Here is a tiny trained network, its code and every weight. The questions are about switching its units off for an input and a target symbol, where a switched-off unit gives its printed mean instead of its output.

import numpy as np


def w(rows, s, z=0):
    codes = np.array(rows[::2]) - 128.0
    scale = np.full(codes.shape[1], s)
    scale[-1] = z or s
    return codes * scale


def f(y):
    return np.maximum(y, 0)


def softmax(a):
    e = np.exp(a - a.max(-1, keepdims=True))
    return e / e.sum(-1, keepdims=True)


def log_softmax(a):
    a = a - a.max(-1, keepdims=True)
    return a - np.log(np.exp(a).sum(-1, keepdims=True))


def net(x, mask):
    ids = ['ΓΔΘΦαβηλψ'.index(c) for c in x.split()]
    T = len(ids)
    res = E[ids] + P[:T]
    u = 0
    for l in range(2):
        r = res
        for j in range(2):
            rows = slice(2 * j, 2 * j + 2)
            q, k, v = (r @ M[l][rows].T for M in (Q, K, V))
            z = softmax(np.where(np.tri(T) > 0, q @ k.T / 2**0.5, -1e9)) @ v
            o = O[l][rows]
            res = res + np.where(mask[u + j], z, o[:, -1]) @ o[:, :-1]
        u += 2
        y = f(res @ A[l][:, :-1].T + A[l][:, -1])
        res = res + np.where(mask[u : u + 4], y, B[l][:, -1]) @ B[l][:, :-1]
        u += 4
    return log_softmax(res[-1] @ U[:, :-1].T + U[:, -1])


Q, K, V, O, A, B = {}, {}, {}, {}, {}, {}
E = w([
[63,90,174,143,100,120,138,160,126],'Γ',
[56,118,140,130,164,150,121,120,140],'Δ',
[116,129,160,140,184,182,76,149,166],'Θ',
[131,141,129,168,151,124,117,132,93],'Φ',
[163,135,118,95,164,114,138,165,107],'α',
[160,93,135,129,85,84,105,152,82],'β',
[170,108,153,140,68,122,89,81,105],'η',
[165,119,116,3,68,139,82,179,178],'λ',
[224,211,93,139,155,136,47,194,153],'ψ',
],0.0056)
P = w([
[91,160,109,147,104,211,214,229,155],'0',
[109,118,182,147,147,54,180,108,210],'1',
[142,91,253,141,156,93,168,130,159],'2',
[150,50,55,146,120,187,142,144,98],'3',
[119,145,128,123,131,47,121,81,182],'4',
[162,111,232,109,140,98,110,105,113],'5',
[175,83,40,101,107,184,88,102,63],'6',
[150,167,92,89,116,33,68,54,154],'7',
[181,172,212,67,128,97,54,81,77],'8',
[159,76,46,114,130,194,78,72,46],'9',
[131,155,118,125,153,55,108,72,188],'10',
],0.0063)
Q[0] = w([
[159,120,161,118,141,68,118,127,161],'0.h0',
[194,94,231,113,122,166,127,163,61],'0.h0',
[136,138,253,102,136,175,95,165,54],'0.h1',
[113,111,58,140,104,181,147,146,111],'0.h1',
],0.05)
K[0] = w([
[136,202,116,109,97,163,95,171,126],'0.h0',
[166,113,78,103,127,87,3,78,63],'0.h0',
[168,125,79,74,125,94,2,100,67],'0.h1',
[69,55,145,163,158,91,99,165,129],'0.h1',
],0.045)
V[0] = w([
[30,73,147,78,63,107,146,112,90],'0.h0',
[66,118,130,96,221,169,102,89,125],'0.h0',
[121,141,101,120,192,45,178,170,34],'0.h1',
[162,100,112,3,141,115,139,177,170],'0.h1',
],0.025)
O[0] = w([
[131,254,94,121,185,85,251,86,47,121],'0.h0',
[115,65,48,188,127,40,163,99,190,2],'0.h0',
[170,215,103,223,10,139,115,79,204,78],'0.h1',
[241,81,135,92,160,175,246,97,198,151],'0.h1',
],0.0081,0.0053)
A[0] = w([
[105,172,125,104,143,26,160,86,152,70],'0.n0',
[119,94,143,115,164,4,105,91,173,2],'0.n1',
[129,87,33,142,93,226,138,140,71,138],'0.n2',
[97,180,169,136,128,2,65,128,185,66],'0.n3',
],0.021,0.0049)
B[0] = w([
[181,122,133,182,72,213,96,138,59,179],'0.n0',
[130,98,25,58,142,10,98,158,158,174],'0.n1',
[121,67,44,189,140,121,145,152,92,254],'0.n2',
[25,77,142,164,178,170,187,31,134,193],'0.n3',
],0.013,0.0066)
Q[1] = w([
[184,133,154,102,117,127,120,153,138],'1.h0',
[107,112,3,189,135,72,178,129,159],'1.h0',
[210,98,106,48,153,122,128,186,82],'1.h1',
[151,155,167,77,119,149,112,127,140],'1.h1',
],0.057)
K[1] = w([
[133,139,189,115,103,217,149,71,205],'1.h0',
[102,62,57,222,166,181,172,153,127],'1.h0',
[149,156,205,89,182,189,253,146,118],'1.h1',
[61,102,190,64,181,138,137,94,146],'1.h1',
],0.042)
V[1] = w([
[104,108,214,99,4,131,184,228,80],'1.h0',
[144,185,152,194,92,127,156,184,118],'1.h0',
[243,68,124,172,145,63,118,107,140],'1.h1',
[163,185,130,196,180,146,100,161,166],'1.h1',
],0.0026)
O[1] = w([
[126,192,82,181,221,129,8,43,157,226],'1.h0',
[81,88,96,89,85,158,88,108,151,84],'1.h0',
[78,123,113,179,127,71,254,89,51,173],'1.h1',
[19,101,163,102,167,187,226,47,114,2],'1.h1',
],0.00096,0.00058)
A[1] = w([
[111,178,181,99,162,97,88,125,116,254],'1.n0',
[77,143,77,111,142,154,164,213,186,124],'1.n1',
[140,244,195,137,100,90,151,99,180,140],'1.n2',
[158,183,138,158,80,91,152,95,249,15],'1.n3',
],0.02,0.0016)
B[1] = w([
[114,118,173,138,57,52,167,133,94,254],'1.n0',
[112,216,143,115,131,144,91,119,101,217],'1.n1',
[110,139,28,97,82,172,161,116,253,185],'1.n2',
[175,164,194,241,170,61,92,132,95,164],'1.n3',
],0.013,0.0082)
U = w([
[95,235,116,181,131,254,126,214,36,255],'Γ',
[154,25,4,192,115,87,138,150,70,142],'Δ',
[128,172,124,76,162,72,76,96,142,79],'Θ',
[40,123,180,151,170,141,118,46,156,82],'Φ',
[164,176,173,189,156,92,103,103,167,95],'α',
[111,156,99,97,51,139,170,116,189,86],'β',
[108,122,210,123,75,48,146,131,81,102],'η',
[210,110,161,59,223,118,205,90,144,130],'λ',
[125,36,199,103,99,180,7,177,182,116],'ψ',
],0.0032,0.0037)

Each question gives the input, a string of symbols that net reads in full, and the target symbol t.
The units are the heads (2 rows each of Q, K, V and O) and the neurons (one row each of A and B). Each row of codes is followed by its name. A weight is (code - 128) times the scale printed after its matrix; where a second scale follows, it is the last column's (O, A, B and U).
mask holds one flag per unit, layer by layer, with each layer's heads first. A switched-off unit (its flag False) gives its mean, the last column of its rows in O or B, instead of its output. The means were averaged over made-up inputs and are rounded, as every weight is.
A unit's drop is (log p(t) with every unit on - log p(t) with that unit switched off) / (log p(t) with every unit on - log p(t) with every unit switched off).
The circuit of an input: a set's keep is (log p(t) with only the set's units on - log p(t) with every unit switched off) / (log p(t) with every unit on - log p(t) with every unit switched off). Starting from all 12 units, units are removed one at a time, each time the one whose removal leaves the highest keep (on an exact tie, the one counted first), for as long as the keep stays at least 0.8.
units of the circuit, in order: the units of the circuit, biggest drop first
most important unit: the unit with the biggest drop
k most important neurons: the k neurons with the biggest drops, biggest first
which heads matter: for each layer, one digit per head in row order, 1 if its drop is at least 0.15 and else 0, layers parted by /
drop when u is switched off: that unit's drop, to one decimal
input α Φ β Γ λ η η Δ η Γ η, target α: units of the circuit, in order	(1.n3; 0.h1; 0.n2)
input λ Φ β Θ Γ η α α η Φ β, target λ: units of the circuit, in order	(0.h1)
input β Δ Φ ψ Γ β Δ, target Δ: which heads matter	10 / 00
input Γ η Δ η β β Φ Φ η β α, target Γ: which heads matter	10 / 00
input η α Φ Φ η η η η ψ Δ η, target η: which heads matter	11 / 00
input Γ α α λ Θ β α β, target Γ: units of the circuit, in order	(0.h0; 0.n0)
input η β Δ η α, target η: units of the circuit, in order	(1.n0; 0.h1; 0.n2; 0.h0)
input Φ β Θ η α β λ Φ η α λ, target Φ: which heads matter	01 / 00
input Δ λ β η Γ, target Δ: 3 most important neurons	(0.n0; 0.n1; 1.n1)
input β α Δ β ψ, target β: units of the circuit, in order	(1.n2; 0.h0; 0.n2; 0.h1)
input Θ α Γ α β Δ η Δ, target Θ: units of the circuit, in order	(0.n1; 0.h0; 1.n1)
input η β η Γ, target Γ: 2 most important neurons	(1.n1; 0.n2)
input Φ Φ λ β ψ α λ Γ, target Φ: units of the circuit, in order	(0.n3; 0.h1)
input ψ ψ Δ η Γ α η Φ, target ψ: units of the circuit, in order	(0.h0)
input Γ Θ Δ Φ Φ η β η Θ, target η: units of the circuit, in order	(1.n0; 0.n2; 0.h1; 0.h0)
input Θ Γ β Γ Φ Θ η Φ, target Θ: units of the circuit, in order	(0.n1; 0.h0; 1.n1; 0.h1)
input Γ Φ Θ β λ λ η β α, target η: drop when 0.h1 is switched off	0.4
input ψ η α η Φ α ψ η, target ψ: drop when 0.h0 is switched off	0.9
input α α β β α η η β, target α: drop when 1.n3 is switched off	1.1
input η η Θ Γ β α, target β: most important unit	1.n2
input β ψ Φ η Θ, target β: 2 most important neurons	(0.n2; 1.n2)
